In the rows, 128 means zero.
Each row has a class, written as a number after it.
[109 143 145 118 159 142 106 161 153 120 202 140 115 146 109 169 104  94
 116 138 119 139 119 126 103 158 111  86 147 112 131 181  76  87 119 134
 103 134 129 196 177 141 152  75  65 121 114 144 152  71] | 7
[112 111 168 145 127 125 101 109 121  88 157  71 117 133 153 152 188 113
 127 109 141 151 156 144  90 125 102 113  97 130 128 131  83 119 176 144
 139 109 170 150 136 153 113 146 147  98 160 109 118  78] | 7
[ 91 120 134 156 162 111 123 109 124  92 173 154  91 121 145 116  89 112
 111 126  94  85 151 122 119  99 149 147 123 159  92 122  94 124 125 102
  98 144  94 147 119 153 144 173 108 112 116 119  70 150] | 2
[111  85 156 142 101 128  99 104 155 114 128  80 139 104 134 126 201 104
 133 133 124 137 194 175 119 120 145  88 165  97 132 167 123 149 130 144
 156  99 154 104 105 150 104 167 123  94 126 116 112 107] | 7
[115 128 125 132 108 117 114 110 128 114 104  65  59 158 156 153  78 140
 156 153 153 128 151 111 114  93 131 137 122 133 117 127 120 134 109 140
 140 114 155 175 134 139 132 148 115 131 126 139 126 142] | 2
[149  78 122 115 168 142 125 151 102 102 108 202 109 114 147  96 128 118
 133 113 112 121 135 114 134 140 159 126 124 140 115 145 179 117 123  80
 128 128 138 111 136 119 128 126 152 131 114 121 102 149] | 1
[123  80 143 113 112  96 118 122 187  76 118 105 105 138 179 136 127 170
 159 121 164 123 172 143 125 144 119  81 139 117 171 116 121  87 140 133
 178 111 177 149 137 150 138 141 101 100 119 120 133 139] | 1
[142  93 122  83 154 144 150 135  85  82 100 111 133 124 197 154 133 157
 102 129 149 110 169 116 130  69  96 106 125 133 165 118 143 136 110  96
 130 143 149 123 156 153 137 128 157 115  95 102 170 191] | 6
[154 141 158 147 150 137 110 134 141 126 173  65  86 121 114 140 175 131
 177 122 119 137 118 152  93 148 130 161  83 115 114 159 123 174 130 135
 121 127 140 139 104 150 117 157 129 129 124 134  94  73] | 5
[134 172 141 132  96 133 116 141 133 143 126  75 169 121  73 124 118  99
 169 167  91 160 148  70 127 144 116 131 142 101 112 145  98 147 104 135
 118 146 118 113 161 124 121 107 146 107  86 131 168 159] | 6
[ 99 119 140 144 134 100 128 109 134 135  89  97  75 142 153 132  94 122
 129 113 139 118 109 128 150 252 131 119 146 155  59 166 139  83 150 100
 123  84 101 131 127 150 105 111 117 107  96 138 103 142] | 2
[166 108 134 162 149 112  88 139 162 129 180 149 113  93 101 137 197 112
 144 149 104 134 144 151 113 147 182 131 139 120  84 123 128 138 130 160
 149 158 109 119 116 126 113 145 137 149 126 159  68 103] | 1
[143 101 107  88 102  94 105 162 128  91 142  88 107 134 163 140 118 102
 146 134 107 113 204 110 126  86 195 132 111 118  77 138 146 162 119  84
 144 118 144 132 179 118 148 153 111 129 133  90 155 126] | 2
[141 152 135 109  76 160 112 155 157 154 107  47 165 132  67 185 168 105
 192 147  81  83 142 126 117 148 121  74 123 112  85 185  78 152 164 148
 105  75  86  70 119 134 129 150  93 104 106 114  99 102] | 2
[113 160 123 150 163  89 128  99 112 164 119 188 110 141 157  64  58 119
 127 114 173 147 101 131 157 120 120 123 138 107 131 121 127  70  90 141
 152 121 124 155 161 120 105 101 111 140 149 145  96 118] | 4
[163 103 137 164  98 130 126 144 106 124 211  94  97 191 117  82 122 147
 116 110 119 175 151 165  79 135 147 126 130 121 226 127  99 127 123 107
 141 159  93 186  47 138 128 149 124 134 120 103 143 112] | 5
[121 138 166 165 105 170 173 161  98 167 162  81 184 132  79 172 125  27
 116 173 106 114  93 109 162 102 134 108 140 132 117 163 102 177  97  79
 104 128 111 116 178 133 150  77 145 138  97 163  97  82] | 4
[ 73 132 138 131 182  97  99 140 135  91 184 183 165 135 122 141 103 142
 109 141 104 159 129  63 133  91 126 141 134 151 141 126 111 107 131  84
 152 143 127 152 152 140 143 125 116  96 101 178 102 138] | 2
[ 81 170 137 123 191 119 156 127 144 128 129 157 138 151  97 118 138 139
 138 162 130 120  26  98 158 147  68 156 125 176 101  95 119  89 163 123
 104 110 158 145 106 120 133  84 172 105 124 139 108 141] | 4
[124 126 143  99 131 200 134 130 101 128 114 189 138  84  75 131 123 107
 115 132 125 163  82 106 143 150 123 131 128 157 133 183 142 110 129 132
 115 136 128 125 156 114 141  81 165 144 149 133 100 125] | 5
[149 124 164 129  90 178 140  95 170 155 170 173  63 115  70 121 152 162
 105 122 126 141  90 104  97 138 137 162 120 119 174 161  81 108 162 154
  74 137 133 137  88 149 116 138 118 158 133 141 124  79] | 7
[143 149 137 130  85 131 153 104  65 154 104 190 114 189 150  98  96 107
  85 108 149 117 128 110 153 155 132 157 125 147 148 121 129 153 135  94
  82 139 130 137 111 111 110 108 148 117 134  89 232 115] | 2
[149 161 110 128 147 131 116 144 147 153 163 175 163 120 167 129 118 133
 151 104 118  80  58 131 122 164 134 160 161 137  97 120 115 103 139 123
 121 130 115  74 100 131 102 144 126 157  99 101 123 145] | 7
[160 120 131 113  60 163 117 164 125 104 104  54 131 141  60 162 199  76
 178 159 181 158  58 118 131 205 149 117 130 201 107 145 133 130 153  77
  73  93 156  63 104 135 108 108 184 143 136 127 168  78] | 5
[154 138 135 144 155 150 112  99  87 134 158 210 143 125 118 163 171 121
 124 133 112 134 118 148 142 117 160 130 131 149  96 161 130 187 116 135
 124 137 125 150 119 116 103 100 155 146 149 149 108  69] | 3
[135 175 133 144 167 106 106 163 124 113 111 115 170 142 136 196 163 103
 118 123 137 131 116 116 155 158 141 104 155 145  55 131 140 140 126 146
 184 122 113 103 146 119 142 108 143 131  90 156 116  98] | 0
[116 157 159 140 149 124 128 104 153 140 119 127 140  99 102 163 162 129
 140 179 143 121  86 116 148 153  70 118 151 121 100  90 112  69 146 147
 107 143 117 144  85 124 123 137 117  97  82 162  82 134] | 4
[ 84 103 125 138 137 132  95 109  92  85 109 138 128  75 136 117 141 153
 131 152  96  94 140 130  95  95 171 152 129 131 132 131 165 181  95 109
 102 140 150 161 113 109 146 173 129 105 122 111 167 172] | 4
[129 134 126 104 164 126 134 121 137 121  95 134 123  84 138 125 138  92
  97 126 119 102 123 102 154 147 166 129 152 151  59 122 172 117 127 107
 119 142 111 122 124 103 129 129 110 150 111 104 115 148] | 1
[118 107 112 106 119 124 112  91 127 130  79 121  89 127 190 155  84 136
 132 121 157 133 108 124 121 110 115 125 136 138 152 134 151  56 108 168
 158 113 173 103 173 122 142 116 125 144 172 140 130 143] | 3
[158 133 111 147 135 157 121 100 121 150 116 135  65 123 102 145 138 166
 113 143 189 137 119 124 140 143 149 145 160 128 178 129 177  98 117 147
 131 129 159 105 110 136  97 132 166 137 133 127 147 153] | 5
[133 135 123 160  92 127  80 127  90 145 110 152  89 144 120 153 130  75
  83 135 170 181 124 108 109 142 117 147 137 121 168 131 141 120 103 116
 126 147 138 107 106 147 134 146 161 131 120 134 148 132] | 7
[ 89 141 145 156 112 137 118 115 125 131  82 158 100 139 136 139 106 121
 141 119 136 136 141 116 151 163 120 160 140 145 121 139 137 181 115 125
 138  97 125 160 128 132 132 125 160 119 144 139 113 113] | 0
[138  78 124 153 168 107 130 139 121 131 171 172 142  81 120 113 152 130
 121 117 126 130 138 152 138 138 131 127  95 109 104  91 139 156 121  96
 126 164 128 152 165 134 125 109 151 125 151 136 116 122] | 3
[140  80 118 124 132 106 113 157 113 123 144 178 131 151 116 142 106 132
 135 147 125 153 110 112 109 141 141 138 122 115 181 140 165 117  99 135
 172 136 137 148 158 114 150  97 138 135 123 159 137 162] | 1
[105 116 153  94 158 158 143 112 151 118 130 178 135  79 140 131  97 112
 137 127 129 142 184 113 155  99 110 113 130 128 161 153 166 164 120 122
 121 169 129 168 142 137 132 134 112 113 126 168  99 139] | 1
[129 106 129 107 151 113 122 118 125 115  76 139  94  84 165 138  64  99
 124 124 139  89 149  96 148 162 115 132 110 139 141 130 143 115 112  80
 130 131 133  90 171 130 105 123 134 114 148 118 110 160] | 1
[ 95 123 160 147 139 105 141 107 102 116  91 112 100 137 135 147 142 120
 118 123 107 118 152 129 143 155 124 137 112 107 152 164 121 165 127  94
 126  86 122 153 160 135 158 126 139 105  93 124 142 148] | 4
[123 121  96 106 133 103  84 104 145 126 104 132  79 106 154 139 157 134
 127  99 151 167 140 132 121 142 117 113 124 123 149 130 166  96 138 148
 138 128 152  93 168 138 141 112 134 125 167 116 136 130] | 3
[156 138 152 141  90 168 142 100 135 153 132 142 122 119 102 145 139 180
 130 104 225 140 128 113 184 128 111  90 131 154 124 146 123 118 155 153
 111 128 125 105 107 149 116 101 143 157 156 139 135 121] | 2
[113 119 132  79  96 180 141 122 178 104 121  95  96 104 122 139 153 133
 123 121 123 111 149 109 113  98 146 115 124 156 134 162 126 114 158 112
 101 142 134 130 158 146 161 131 108 134 131 107 113  98] | 6
[153 106 103 102 159 100  82 182 110 106  95 157 107 124 143 101 156 118
 135 124 154 142 120 156 128 145 137  99 123 136 117 154 129  91 114 155
 167 115 129 111 126 139 151 122 138 140 131 125 112 156] | 1
[147 143 134 136 192 140  90 115  99  90 158 130  98 118 191 161 161  85
 105 120  98 130 133 146 121 130 134 146 179 138  79 121 127 161 100 146
 128 112  97  99 116 111  93 116 132 129 131 119 102  71] | 0
[120 125 107 103 139 212 149 121 131 148 128 155 131  79  72 161  74 145
  88 153 171 105  91 134 157 111  98 150 141 172 156 127 152  96 123  77
 116 161 127 137  89  99 129  89 114 139 121 164 156 128] | 3
[107 141 128 113 113 157 116 147 119 131  83 163 134 157 164 146 113 104
 137 146 111 141 117 150 110 121  97 138 139 140 168 142 144 147 101 175
 154 152 125 164 137 134 152 136 161 125 138 156 104 133] | 0
[129  90 121 120 140 109  99 153 159 116 137 100 153  76  82 136 145 161
 112 162 115 132 139  84 146 145 171 119 157 141  69 117 144 123 109  89
 145 136 125 152  99 109 126 102 131 140 103 145 149 160] | 3
[120 107 123 180 155  76  74  86 154 105 181  92  72 136 157 177 128 140
 110 110 144 152 153 131 122 170 130 135 165 139 160  79 127  77 146 131
 145 126  83  60 135 120 115 137 119 118 177 150 117 127] | 2
[ 95  55 124 115  85 151 114 123 131 123 174 107 137  89 160  84 104 122
 122 110 123 113 161 143 113 117 131 174 137 107 114 137 154 144 119 132
 166 103 146 151 144 117 127 100 126 115 126  74 142 179] | 2
[110 123 143 168 111 163 150 110  89 197 143 163 104 120  86  60  44  64
  86  94 114 162 107 101 124 112 118 138 110 140 139 141  96 149 129 120
 104 166  71 118 132 122 117  80 123 141 153 167  61  71] | 2
[130 120 120 128 146 153 119 153  93 115 142 164 124 122 134 119 117 141
 123 128 145 148 112 119 134 113 119 149 117 124 160 143 154 147  91  80
 124 113 125 137 157 152 132 124 138 131 119 127 117 147] | 1
[132  87 160 195 124 127 129  85 124 139 237 154 106 140  98 124 147 164
 102 102 156 161 143 115 130 116 115 126 164 129 172  91 100  95 166 126
  97 125  86 117  47 141 109 134 113 112 139 142  96  89] | 7
[140 176 127 157 199 104 114 122 113 152 146  82 186  96  81 137 165 100
 180 147 123 131  91  97 147 113  91 136 150 107 123 113 130 171 108 133
 149 141  83 105 122 103  88  87 110 116  96 134  73 122] | 0
[111 104 149 120  72 154 157 104 126 126 118 171 140 107 121  99 147 158
 139 115 114 180 120 142 127 149  85 121 117 135 138 113 115 142 155 114
 103 143 140 128 150 141 133  97 171 121 115 106 131 136] | 5
[149 170 149 108 110 167 134 147 156 153 120 108 119 140 116 163 130  92
 129 109 154 125 130  79 137 125 116 105 120 122 131 123 106 120 164 136
 112 129 150 149 131  97 157  97 126 159 135 117 166  75] | 4
[160  98 155 162  89 148 170 107 108 101 173 171 135 149 124 126 126  64
 121 121 132 140 162 120 135 111 161 128 135 121 140 115  97 172 119 108
 120 134 148  90 132 148 114 147 179 121 115 117 137 109] | 6
[106 144 110 134 153  98  97 110 119 130  88 169 119 108 124 110 124  85
 114 113 122 140 103 154 113 152 122  96 120 119 114 144  97  94 117 153
 145 129 104 131 142 153 134 143 102 106 118 140  56 113] | 3
[121 115 120 117  97 171 140 146  90 148  86  46  87  93  51 136 121 148
 123 189 109 100  86 123  91 153 117 164  96 147  92 167 119  87 114 120
  56 124 102  93 159 135 139 118 125 115  94 159 181 160] | 6
[155  80 130 120  73 148 190 116  85 147  94 113 139 160  80 118 151 148
 124 136 153 122 139 144 151  91  87  81 107 109 131 108 102 131 148 123
 108  62 154  97  81 140 119 122 150  94 114  98 155 129] | 3
[142 184 135 147  92 162 116 136 159 136 110 109 159 125  92  96 161  97
 195 133 157  99 113 154 151 147 140 135 118 131  77 151 139 170 116 130
 128 116 172  96 135 151 100 143 171 109 123  90  94  91] | 5
[145 120 170 137 102 177 192 117  83 152  82  34 134 161 117 159 119 174
 124 151 122 132 119  91 126  77  71  70 116 120 124 113 127 104 121  92
 100 106 148 118 104 126 131 129 126 125 108 103 118 121] | 5
[163  88 157 185 131 142 142 102 115 159 166 112 165 102  78 115 236 180
 149 152 114  85 127 112 117 103 169 121 155  90 114  97  95 179 145 146
  83 116 126 149  97 127  75 136 125 137  90 112 152 138] | 2
[139 147 122 137 164 124 123 140 113 131 149 134 178 145  99 198 166 141
 132 150 158 140  76 129 137 174 141 114 149 135  87 146 132  91 130 130
 167  96 117 131 137 116 116 106 125 145 109 148 143 126] | 6
[107  95 158 112 124 104 147 121 170 111 143 110 122 177 127 147 108 132
 126 138 145 102 138 114 134 127  90 117 112 167 185 145 100  67 152  84
 119 122 137 126 148 151 119  99 134 117 133 153 135 125] | 7
[160 132 126 148 160  87 110 166  99 135 155 203 217 157 154 141 116 142
 198 145  82  98 127  70 148  89 198 134 123 123  79 141 161 173  90  84
 164 141 139 118 158 110 115 160 157 154 132 133 100 160] | 2
[ 98 159 131 154 151 103 103 110 175 118 159 100  98 111 127 147 118 108
 160 128 137 125 108 140 113 142  95 129 113 121 128 116 127  85 131 130
 117 142 130  97 160 134 149 133 103 110 127 145  97 115] | 4
[107 151 105 160 158 149  69 119 107 136 152 171 100 110 125 170 142 145
 132 136 135 138 100 117 105 140 162 145 177  97 132 137 137 151 104 162
 143 101 114 224 153 105 145  95 111 150 105 127 109 124] | 4
[117 177 110 136 146 173 131  88 128 169 110 134 115 100 105 149 141 159
 193 164 115 106  86 116 111 108 114 114 142 110 151 133 130 124 130 147
  56 121 156 130 188 118  93 114 128 137 145 120 146 139] | 4
[118  99 123 131 128 114  74 142 115  92 136 134  82 123 153 102 144 105
 124 102 133 176 159 131 107 173 148 132 127 160 127 129 138 135 140 127
 128 128 140 121 145 149 118 118 186 104 158 125 117 104] | 5
[158 120 162 123  74 208 159  73 126 132 136 214 129 123 125 149 109 176
  91 108 166 130 138 142 154 125 138 153 149 123 222 165 147 119 113  96
 159 146 129 168  99 104 132 123 131 174 119  92 149 139] | 5
[ 97 130 152 106 119 110 151 106 127 130 117 147 118 125 152 189 125 151
 110 136 164  87 150 101 145  88 113 113 101 151 136 156  62  99 143 106
 121 101 173 136 174 159 149 126 100 129 150 114 169 113] | 6
[ 91  91 130 160 156 156 135  90  71 183 102 190  63  84 135  94 105 140
 105 137 129 157 130 127 125 120 112 156 149 118 190 138 164 141 101 116
  92 147 142 152 114 151 110 138 145 109 134 148 100 152] | 5
[ 91 121 118 133 110  92 120 121 208 137 161 102  98 130  95 147 115 140
  95 148 149 136 171 129 153 124 161 134 153 149  87  95 127 106 148 102
 144 122 120 119 118 119 129 133  96 134 140 166 156 106] | 2
[200 135 129 138 141 173 183 135 163 147 201 119 159 129  72 110  86 107
 168 133 164  47 131 149 173 102 115 157 125 127 142  92 148 121 122 127
 129 167  94  91  84 111  98 129 151 131 113 110  77 145] | 5
[173 137 122 116 140 118 110 151 126 122 130  33 101 112 108 195 139 145
 139 166 112 132 102 109 110 163 118 140 134 128 147 104 134 109 131 162
 122 159 119  46 133 120 130 135 152 107 123 153 148 140] | 5
[149 138 129 127 135 136 106 128 142 103 179 131 103 114 121 200 168 115
  70 129 136 130 158 131 144 137 138 143 162 158 113 106 117 129 147 127
 145 137  74 112  94 112 131 118 133 141 138 122 116  89] | 0
[136 126 118 114 178 106 143 159  90 110  95  87 190 130 112 106  99 140
 183 135 123 145 107 121 147 166 113  54 139 134 146 131 148 118 122 106
 129 142  87 144 106  97 128 108 141 127 115 128 150 215] | 4
[131  88 110 121 140 164 150 147  29 116 126 186 120 154 146  88  80  99
  85 114 133 123 104 162 138  92 112 166 146 167 168 124 135  99 136 102
 118 154 109  87 104 100 159 102 151 103  98 140 158 128] | 7
[121 197 136 105 126 148 122 133 115 152 125 121 126 143 118  98 129  91
 107 145  66 160  87 128 114  97 118 147 111 118  94 162 102 158  79 128
  85 145 125 155 152 126 148 113  99 137 133 122 149  63] | 3
[ 99 140 165 118  86 133 105 120 126 111  67  39 135 139 205 133 149  94
 127  63 159 180 185 115 142 137 117  89 140 153 111 140 156 141 136 136
 115  95 114  89 148 157 156 159 137 125 140 131 131  92] | 5
[150 108 150 161  96  90 162  82  94 152 170 160 117 178 147 147  65 125
 131  95 142 118 144  95 139 148 131 117 120 133 140 119 101  97 165 110
 133 114 102 110  81 127 104 143 109 122 127 112 115 133] | 2
[103 133 158 132  96 107 148 139 159 163 105 129 156 139  60  68 165  96
  95 144 141  88 161 138 158  87 134  97 120 122  87 156  78 143 133 160
 126 123 144 146 115 157 138 116 126 104 107 122 125 101] | 7
[ 86 142 123 170 166 128 111 107 148 141 153 124 122 156 113 116 113 137
 133 132 115 144 110 115 129 130  60 132 144 136 156 100 152  69 139 118
 131 152 104 105 145 125 132  96 135  90 132 137  71 154] | 2
[ 98 174  99 130 214 130 114 133 108 150  74 126 111 109  65 150 126 147
 138 179 135 116  93 121 126 132 105  89 142 119 118 174 151 122 118 172
 126 149 116 185 136 163 118 125 123  84  71 174  56 173] | 7
[128 133 139  89 134 129 169 170 110 108  84  75 177 126  82 112 142 128
 171 144  93 105 120 102 132 131 119  88 110 164  94 116  80 154 170 133
  84 117 101 138  86 115 128 147 133 108 138 116 151 134] | 0
[110 154 139 109 128 180 152 115 123 121  63 147 125 129 106 112 118 135
  93 119 156 113 110 142 128 131 118 122 123 132 122 162 124 106 128 154
 152  90 133 168 111 134 115 141 123 124 109 123 118 120] | 0
[114 151 132 111 160 133 114 114 133 117 129 151 139 140 151 156  75 105
 111 124 144  89 101 113 123 137 122 151 131 147 157 149 122 104 117 134
 141 135 124 153 170 124 107 108 127 132 142 142 124 123] | 7
[ 67 165 123 150 164  94  75 104 188 107  77 141  89 127 114 143 168 151
 143 134 151 121 148 132 125 132 110 138 127 121 131 123 127 137 148 144
 156 120 174 157 148 157 139 156 141  85 118 139  96 125] | 7
